Below is a small trained network, with its code and all its weights. Each question gives an input and a target symbol and asks what happens when units are switched off, that is, made to give their printed mean instead of their output.

import numpy as np


def w(rows, s, z=0):
    codes = np.array(rows[::2]) - 128.0
    scale = np.full(codes.shape[1], s)
    scale[-1] = z or s
    return codes * scale


def norm(h):
    return h / np.sqrt((h * h).mean(-1, keepdims=True) + 1e-5)


def softmax(a):
    e = np.exp(a - a.max(-1, keepdims=True))
    return e / e.sum(-1, keepdims=True)


def log_softmax(a):
    a = a - a.max(-1, keepdims=True)
    return a - np.log(np.exp(a).sum(-1, keepdims=True))


def net(x, mask):
    ids = ['ΛΠΣΩαγζθμξτψ'.index(c) for c in x.split()]
    T = len(ids)
    res = E[ids] + P[:T]
    u = 0
    for l in range(3):
        r = norm(res)
        for j in range(2):
            rows = slice(4 * j, 4 * j + 4)
            q, k, v = (r @ M[l][rows].T for M in (Q, K, V))
            z = softmax(np.where(np.tri(T) > 0, q @ k.T / 4**0.5, -1e9)) @ v
            o = O[l][rows]
            res = res + np.where(mask[u + j], z, o[:, -1]) @ o[:, :-1]
        u += 2
    return log_softmax(norm(res)[-1] @ U[:, :-1].T + U[:, -1])


Q, K, V, O = {}, {}, {}, {}
E = w([
[48,221,195],'Λ',
[140,155,85],'Π',
[70,77,134],'Σ',
[65,235,192],'Ω',
[133,46,117],'α',
[95,91,140],'γ',
[152,150,85],'ζ',
[133,83,67],'θ',
[54,80,133],'μ',
[183,162,84],'ξ',
[134,114,142],'τ',
[130,141,7],'ψ',
],0.02)
P = w([
[2,199,194],'0',
[141,231,224],'1',
[46,155,81],'2',
[161,169,36],'3',
[89,225,234],'4',
[65,108,80],'5',
[145,199,21],'6',
[89,214,232],'7',
],0.006)
Q[0] = w([
[129,212,167],'L0H1',
[194,112,84],'L0H1',
[152,156,237],'L0H1',
[76,137,75],'L0H1',
[251,88,117],'L0H2',
[179,193,53],'L0H2',
[153,114,105],'L0H2',
[151,148,51],'L0H2',
],0.015)
K[0] = w([
[109,172,159],'L0H1',
[175,76,94],'L0H1',
[204,206,230],'L0H1',
[55,176,159],'L0H1',
[255,106,140],'L0H2',
[133,182,135],'L0H2',
[178,89,80],'L0H2',
[239,248,82],'L0H2',
],0.0085)
V[0] = w([
[204,115,165],'L0H1',
[96,45,71],'L0H1',
[105,72,61],'L0H1',
[139,128,82],'L0H1',
[103,213,200],'L0H2',
[78,106,112],'L0H2',
[182,51,249],'L0H2',
[125,114,150],'L0H2',
],0.014)
O[0] = w([
[117,164,199,47],'L0H1',
[55,188,88,119],'L0H1',
[73,196,142,130],'L0H1',
[145,178,170,130],'L0H1',
[188,137,99,184],'L0H2',
[219,124,200,156],'L0H2',
[82,111,159,2],'L0H2',
[255,145,175,115],'L0H2',
],0.0062,0.0095)
Q[1] = w([
[122,89,113],'L1H1',
[151,113,60],'L1H1',
[134,93,141],'L1H1',
[133,131,115],'L1H1',
[93,100,5],'L1H2',
[212,159,63],'L1H2',
[95,121,65],'L1H2',
[201,109,137],'L1H2',
],0.014)
K[1] = w([
[172,199,176],'L1H1',
[81,161,128],'L1H1',
[146,111,6],'L1H1',
[107,138,192],'L1H1',
[91,77,124],'L1H2',
[99,108,154],'L1H2',
[66,17,211],'L1H2',
[96,162,68],'L1H2',
],0.012)
V[1] = w([
[156,205,104],'L1H1',
[74,153,152],'L1H1',
[105,254,209],'L1H1',
[212,136,151],'L1H1',
[121,78,177],'L1H2',
[84,141,94],'L1H2',
[126,177,114],'L1H2',
[112,85,161],'L1H2',
],0.0092)
O[1] = w([
[123,175,193,254],'L1H1',
[136,87,216,127],'L1H1',
[119,244,155,238],'L1H1',
[95,255,164,156],'L1H1',
[164,155,75,72],'L1H2',
[118,102,146,136],'L1H2',
[76,67,89,167],'L1H2',
[152,144,199,80],'L1H2',
],0.0064,0.0029)
Q[2] = w([
[161,64,128],'L2H1',
[156,170,162],'L2H1',
[159,102,205],'L2H1',
[145,61,249],'L2H1',
[93,197,65],'L2H2',
[133,70,51],'L2H2',
[197,25,96],'L2H2',
[205,95,58],'L2H2',
],0.011)
K[2] = w([
[138,99,180],'L2H1',
[41,102,133],'L2H1',
[93,1,214],'L2H1',
[14,28,224],'L2H1',
[165,90,119],'L2H2',
[88,106,174],'L2H2',
[206,217,212],'L2H2',
[68,73,132],'L2H2',
],0.0097)
V[2] = w([
[8,138,100],'L2H1',
[118,179,210],'L2H1',
[143,202,74],'L2H1',
[134,65,119],'L2H1',
[97,92,210],'L2H2',
[53,188,87],'L2H2',
[83,121,160],'L2H2',
[139,152,137],'L2H2',
],0.011)
O[2] = w([
[124,176,50,144],'L2H1',
[99,124,212,109],'L2H1',
[226,127,158,253],'L2H1',
[98,132,88,71],'L2H1',
[39,161,159,23],'L2H2',
[175,254,24,220],'L2H2',
[83,191,101,94],'L2H2',
[138,104,197,140],'L2H2',
],0.0073,0.0055)
U = w([
[120,202,224,77],'Λ',
[253,70,97,90],'Π',
[58,74,109,179],'Σ',
[142,225,230,148],'Ω',
[25,137,119,143],'α',
[112,29,136,241],'γ',
[233,69,111,29],'ζ',
[75,188,85,4],'θ',
[46,84,97,202],'μ',
[235,90,143,44],'ξ',
[191,13,171,244],'τ',
[154,143,55,42],'ψ',
],0.011,0.0042)

Each question gives the input, a string of symbols that net reads in full, and the target symbol t.
The units are the heads (4 rows each of Q, K, V and O). Each row of codes is followed by its name. A weight is (code - 128) times the scale printed after its matrix; where a second scale follows, it is the last column's (O and U).
mask holds one flag per head, layer by layer. A switched-off head (its flag False) gives its mean, the last column of its rows in O, instead of its output. The means were averaged over made-up inputs and are rounded, as every weight is.
A unit's drop is (log p(t) with every unit on - log p(t) with that unit switched off) / (log p(t) with every unit on - log p(t) with every unit switched off).
The circuit of an input: a set's keep is (log p(t) with only the set's units on - log p(t) with every unit switched off) / (log p(t) with every unit on - log p(t) with every unit switched off). Starting from all 6 units, units are removed one at a time, each time the one whose removal leaves the highest keep (on an exact tie, the one counted first), for as long as the keep stays at least 0.8.
units of the circuit, in order: the units of the circuit, biggest drop first
unit that matters most: the unit with the biggest drop
which heads matter: for each layer, one digit per head in row order, 1 if its drop is at least 0.15 and else 0, layers parted by /
input τ Ω α γ α, target α: which heads matter : 11 / 00 / 10
input τ α Ω, target τ: units of the circuit, in order : (L0H1; L1H1; L2H2)
input Ω ψ Λ Λ γ ζ, target Ω: which heads matter : 10 / 10 / 00
input α α γ, target α: unit that matters most : L0H1
input Ω Ω Λ γ γ ζ, target Ω: units of the circuit, in order : (L1H1; L1H2; L2H2)
input α Ω τ, target α: units of the circuit, in order : (L2H1; L0H2)
input Ω θ Ω τ Σ Σ, target Ω: which heads matter : 10 / 00 / 00
input Ω γ Ω μ, target Ω: units of the circuit, in order : (L1H1; L2H1)
input γ α μ α, target μ: units of the circuit, in order : (L0H2; L2H1)
input ψ γ τ ψ μ, target μ: units of the circuit, in order : (L2H1; L1H1)
input τ ψ Σ, target τ: which heads matter : 11 / 11 / 01
input Ω α Λ Π Λ γ, target Ω: units of the circuit, in order : (L1H1; L0H1; L0H2)
input τ Π Λ, target τ: which heads matter : 10 / 00 / 01
input τ μ Ω, target τ: which heads matter : 11 / 10 / 01
input Ω μ Π, target Ω: units of the circuit, in order : (L1H1; L2H2; L1H2; L0H1)
input τ Σ τ, target τ: units of the circuit, in order : (L2H2; L1H2; L0H1)
input Π ζ ψ Ω α Ω, target Π: which heads matter : 10 / 00 / 00
input γ Λ ξ Σ μ Ω μ, target Ω: unit that matters most : L1H2
input Π Λ θ μ μ, target μ: which heads matter : 00 / 00 / 10
input τ θ Ω α, target Ω: which heads matter : 10 / 01 / 00
input Ω θ ζ Π Ω τ, target Ω: unit that matters most : L0H1
